Here is a tiny trained network, its code and every weight. The questions are about switching its units off for an input and a target symbol, where a switched-off unit gives its printed mean instead of its output.

import numpy as np


def w(rows, s, z=0):
    codes = np.array(rows[::2]) - 128.0
    scale = np.full(codes.shape[1], s)
    scale[-1] = z or s
    return codes * scale


def f(y):
    return np.maximum(y, 0)


def softmax(a):
    e = np.exp(a - a.max(-1, keepdims=True))
    return e / e.sum(-1, keepdims=True)


def log_softmax(a):
    a = a - a.max(-1, keepdims=True)
    return a - np.log(np.exp(a).sum(-1, keepdims=True))


def net(x, mask):
    ids = ['αβζημξφψ'.index(c) for c in x.split()]
    T = len(ids)
    res = E[ids] + P[:T]
    r = res
    for j in range(3):
        rows = slice(2 * j, 2 * j + 2)
        q, k, v = (r @ M[0][rows].T for M in (Q, K, V))
        z = softmax(np.where(np.tri(T) > 0, q @ k.T / 2**0.5, -1e9)) @ v
        o = O[0][rows]
        res = res + np.where(mask[j], z, o[:, -1]) @ o[:, :-1]
    y = f(res @ A[0][:, :-1].T + A[0][:, -1])
    res = res + np.where(mask[3:15], y, B[0][:, -1]) @ B[0][:, :-1]
    return log_softmax(res[-1] @ U[:, :-1].T + U[:, -1])


Q, K, V, O, A, B = {}, {}, {}, {}, {}, {}
E = w([
[139,36,13,175],'α',
[63,177,170,207],'β',
[175,139,198,208],'ζ',
[188,73,64,35],'η',
[56,120,228,7],'μ',
[74,158,70,99],'ξ',
[181,156,227,87],'φ',
[153,75,81,94],'ψ',
],0.012)
P = w([
[168,254,41,110],'0',
[123,109,146,118],'1',
[120,96,149,123],'2',
[128,93,149,126],'3',
[126,90,149,131],'4',
[134,90,153,129],'5',
[131,90,152,142],'6',
[139,87,144,124],'7',
[139,89,146,129],'8',
[125,77,153,132],'9',
[140,87,145,126],'10',
],0.0078)
Q[0] = w([
[129,157,169,166],'head 0',
[43,129,132,129],'head 0',
[162,83,118,121],'head 1',
[111,254,170,141],'head 1',
[142,31,136,154],'head 2',
[82,140,168,154],'head 2',
],0.016)
K[0] = w([
[141,7,221,211],'head 0',
[57,98,179,58],'head 0',
[148,222,111,134],'head 1',
[91,38,145,163],'head 1',
[149,171,122,110],'head 2',
[64,124,204,121],'head 2',
],0.014)
V[0] = w([
[153,96,39,159],'head 0',
[134,111,107,69],'head 0',
[50,58,153,39],'head 1',
[254,163,121,75],'head 1',
[167,127,83,218],'head 2',
[133,95,58,146],'head 2',
],0.0092)
O[0] = w([
[105,19,159,127,30],'head 0',
[91,103,55,32,167],'head 0',
[18,117,84,99,136],'head 1',
[238,204,1,55,213],'head 1',
[51,93,94,137,3],'head 2',
[81,44,162,136,76],'head 2',
],0.0079,0.0031)
A[0] = w([
[135,112,64,112,138],'neuron 0',
[208,88,168,165,142],'neuron 1',
[67,79,117,107,126],'neuron 2',
[159,129,124,77,126],'neuron 3',
[111,187,143,206,255],'neuron 4',
[170,66,132,117,133],'neuron 5',
[143,249,151,66,148],'neuron 6',
[23,162,55,75,125],'neuron 7',
[119,117,78,223,101],'neuron 8',
[156,88,102,80,113],'neuron 9',
[147,114,119,155,140],'neuron 10',
[195,129,73,150,29],'neuron 11',
],0.011,0.0073)
B[0] = w([
[102,140,135,65,178],'neuron 0',
[183,112,162,160,191],'neuron 1',
[102,102,153,125,150],'neuron 2',
[117,135,132,157,180],'neuron 3',
[102,102,11,140,202],'neuron 4',
[115,180,143,153,173],'neuron 5',
[81,98,177,160,248],'neuron 6',
[183,70,124,111,196],'neuron 7',
[107,150,150,128,147],'neuron 8',
[74,172,141,149,177],'neuron 9',
[111,106,152,135,149],'neuron 10',
[150,196,156,106,158],'neuron 11',
],0.012)
U = w([
[239,62,108,201,185],'α',
[37,225,49,151,166],'β',
[113,212,69,61,54],'ζ',
[105,254,137,138,6],'η',
[130,162,127,129,151],'μ',
[191,31,22,14,208],'ξ',
[28,120,215,138,101],'φ',
[217,177,158,111,103],'ψ',
],0.0059,0.0024)

Each question gives the input, a string of symbols that net reads in full, and the target symbol t.
The units are the heads (2 rows each of Q, K, V and O) and the neurons (one row each of A and B). Each row of codes is followed by its name. A weight is (code - 128) times the scale printed after its matrix; where a second scale follows, it is the last column's (O, A, B and U).
mask holds one flag per unit, heads first, then neurons. A switched-off unit (its flag False) gives its mean, the last column of its rows in O or B, instead of its output. The means were averaged over made-up inputs and are rounded, as every weight is.
A unit's drop is (log p(t) with every unit on - log p(t) with that unit switched off) / (log p(t) with every unit on - log p(t) with every unit switched off).
The circuit of an input: a set's keep is (log p(t) with only the set's units on - log p(t) with every unit switched off) / (log p(t) with every unit on - log p(t) with every unit switched off). Starting from the 12 units with the biggest drops (on a tie, the unit counted first), units are removed one at a time, each time the one whose removal leaves the highest keep (on an exact tie, the one counted first), for as long as the keep stays at least 0.8.
units of the circuit, in order: the units of the circuit, biggest drop first
most important unit: the unit with the biggest drop
top k neurons: the k neurons with the biggest drops, biggest first
heads that matter: for each layer, one digit per head in row order, 1 if its drop is at least 0.15 and else 0, layers parted by /
drop of u: that unit's drop, to one decimal
input ζ β α, target ψ: units of the circuit, in order => [head 1; neuron 11]
input ζ ξ μ ψ μ ζ ζ ψ η, target ψ: units of the circuit, in order => [head 1; neuron 11]
input α β η, target φ: units of the circuit, in order => [head 2; head 0; neuron 9]
input α η μ ξ μ φ μ η ψ, target φ: top neuron => [neuron 4]
input ξ ξ ψ ζ μ μ ξ β, target β: heads that matter => 001
input α μ ψ, target φ: units of the circuit, in order => [head 2; head 0; neuron 2]
input η μ ζ ψ α ξ μ η α, target ζ: units of the circuit, in order => [head 1; neuron 0; neuron 11]
input β η ψ, target α: units of the circuit, in order => [head 1; neuron 1]
input ξ ζ μ ζ ξ ζ, target α: heads that matter => 100
input μ ζ α, target ξ: top 3 neurons => [neuron 7; neuron 6; neuron 5]
input η β ζ μ β ζ η, target ζ: heads that matter => 110
input μ φ α α, target ξ: top 2 neurons => [neuron 7; neuron 6]
input β μ ψ, target α: top 2 neurons => [neuron 1; neuron 0]
input α ψ η μ β α α, target φ: most important unit => head 2
input η α μ ζ η φ ψ, target ζ: drop of neuron 9 => 0.2
input α β φ φ φ β α, target φ: drop of neuron 6 => -0.2
input φ ξ ζ φ ζ ψ, target η: drop of neuron 0 => 0.0
